Below is a small trained network, with its code and all its weights. Each question gives an input and a class and asks what happens when units are switched off, that is, made to give their printed mean instead of their output.

import numpy as np


def w(rows, s, z=0):
    codes = np.array(rows[::2]) - 128.0
    scale = np.full(codes.shape[1], s)
    scale[-1] = z or s
    return codes * scale


def norm(h):
    return h / np.sqrt((h * h).mean(-1, keepdims=True) + 1e-5)


def f(y):
    return np.maximum(y, 0)


def log_softmax(a):
    a = a - a.max(-1, keepdims=True)
    return a - np.log(np.exp(a).sum(-1, keepdims=True))


def net(x, mask):
    res = np.array(x, float).reshape(1, 4) / 4 @ E
    u = 0
    for l in range(2):
        y = f(norm(res) @ A[l][:, :-1].T + A[l][:, -1])
        res = res + np.where(mask[u : u + 9], y, B[l][:, -1]) @ B[l][:, :-1]
        u += 9
    return log_softmax(norm(res)[-1] @ U[:, :-1].T + U[:, -1])


A, B = {}, {}
E = w([
[128,128,129],'x0',
[137,5,2],'x1',
[192,49,204],'x2',
[128,131,127],'x3',
],0.0083)
A[0] = w([
[168,88,197,152],'0.n0',
[156,203,180,41],'0.n1',
[110,125,238,137],'0.n2',
[153,245,33,14],'0.n3',
[89,220,22,55],'0.n4',
[114,171,88,26],'0.n5',
[115,86,43,85],'0.n6',
[142,240,189,3],'0.n7',
[93,63,44,80],'0.n8',
],0.012,0.0038)
B[0] = w([
[67,66,179,222],'0.n0',
[172,168,65,211],'0.n1',
[132,104,106,245],'0.n2',
[2,61,183,209],'0.n3',
[42,11,99,247],'0.n4',
[76,44,147,156],'0.n5',
[158,168,131,238],'0.n6',
[239,188,64,240],'0.n7',
[188,181,86,253],'0.n8',
],0.011,0.006)
A[1] = w([
[125,6,106,128],'1.n0',
[94,199,107,72],'1.n1',
[146,87,53,3],'1.n2',
[74,77,153,124],'1.n3',
[47,125,140,90],'1.n4',
[135,200,122,185],'1.n5',
[155,101,60,37],'1.n6',
[156,176,222,253],'1.n7',
[190,27,220,133],'1.n8',
],0.014,0.0051)
B[1] = w([
[127,202,119,255],'1.n0',
[163,32,187,143],'1.n1',
[197,173,100,174],'1.n2',
[53,47,231,191],'1.n3',
[45,28,201,168],'1.n4',
[254,173,89,184],'1.n5',
[222,170,75,177],'1.n6',
[126,105,12,198],'1.n7',
[23,142,199,226],'1.n8',
],0.0091,0.0083)
U = w([
[206,212,9,2],'0',
[41,58,141,254],'1',
],0.013,8.2e-05)

Each question gives the input, the list of numbers given to net, and the class t.
The units are the neurons (one row each of A and B). Each row of codes is followed by its name. A weight is (code - 128) times the scale printed after its matrix; where a second scale follows, it is the last column's (A, B and U).
mask holds one flag per neuron, layer by layer. A switched-off neuron (its flag False) gives its mean, the last column of its row in B, instead of its output. The means were averaged over made-up inputs and are rounded, as every weight is.
A unit's drop is (log p(t) with every unit on - log p(t) with that unit switched off) / (log p(t) with every unit on - log p(t) with every unit switched off).
unit that matters most: the unit with the biggest drop
top k neurons: the k neurons with the biggest drops, biggest first
top k neurons in layer l: the k neurons of layer l with the biggest drops, biggest first
drop when u is switched off: that unit's drop, to one decimal
input [3,6,-8,-2], class 1: top 4 neurons in layer 0 : [0.n4, 0.n7, 0.n3, 0.n1]
input [-2,-2,-3,-1], class 1: unit that matters most : 0.n3
input [6,-3,3,4], class 0: top 3 neurons : [0.n7, 0.n1, 0.n3]
input [-5,6,6,-6], class 0: top 3 neurons in layer 0 : [0.n4, 0.n3, 0.n8]
input [-7,4,4,4], class 0: top 3 neurons in layer 0 : [0.n3, 0.n8, 0.n4]
input [5,-2,2,-5], class 0: top 3 neurons in layer 0 : [0.n1, 0.n7, 0.n3]
input [-2,-5,-6,1], class 1: top 3 neurons in layer 0 : [0.n3, 0.n4, 0.n8]
input [-8,-5,5,3], class 0: top 3 neurons : [0.n7, 0.n4, 0.n1]
input [-8,6,6,3], class 0: top 3 neurons : [0.n3, 0.n4, 0.n8]
input [-7,-7,6,-1], class 0: top 2 neurons : [0.n4, 0.n7]
input [-6,-5,-8,-3], class 1: drop when 0.n3 is switched off : 0.4
input [2,-1,-2,-8], class 1: drop when 0.n3 is switched off : 0.3
input [-2,-2,-3,-3], class 1: drop when 0.n3 is switched off : 2.6
input [-2,5,-7,-3], class 1: top neuron : [0.n4]
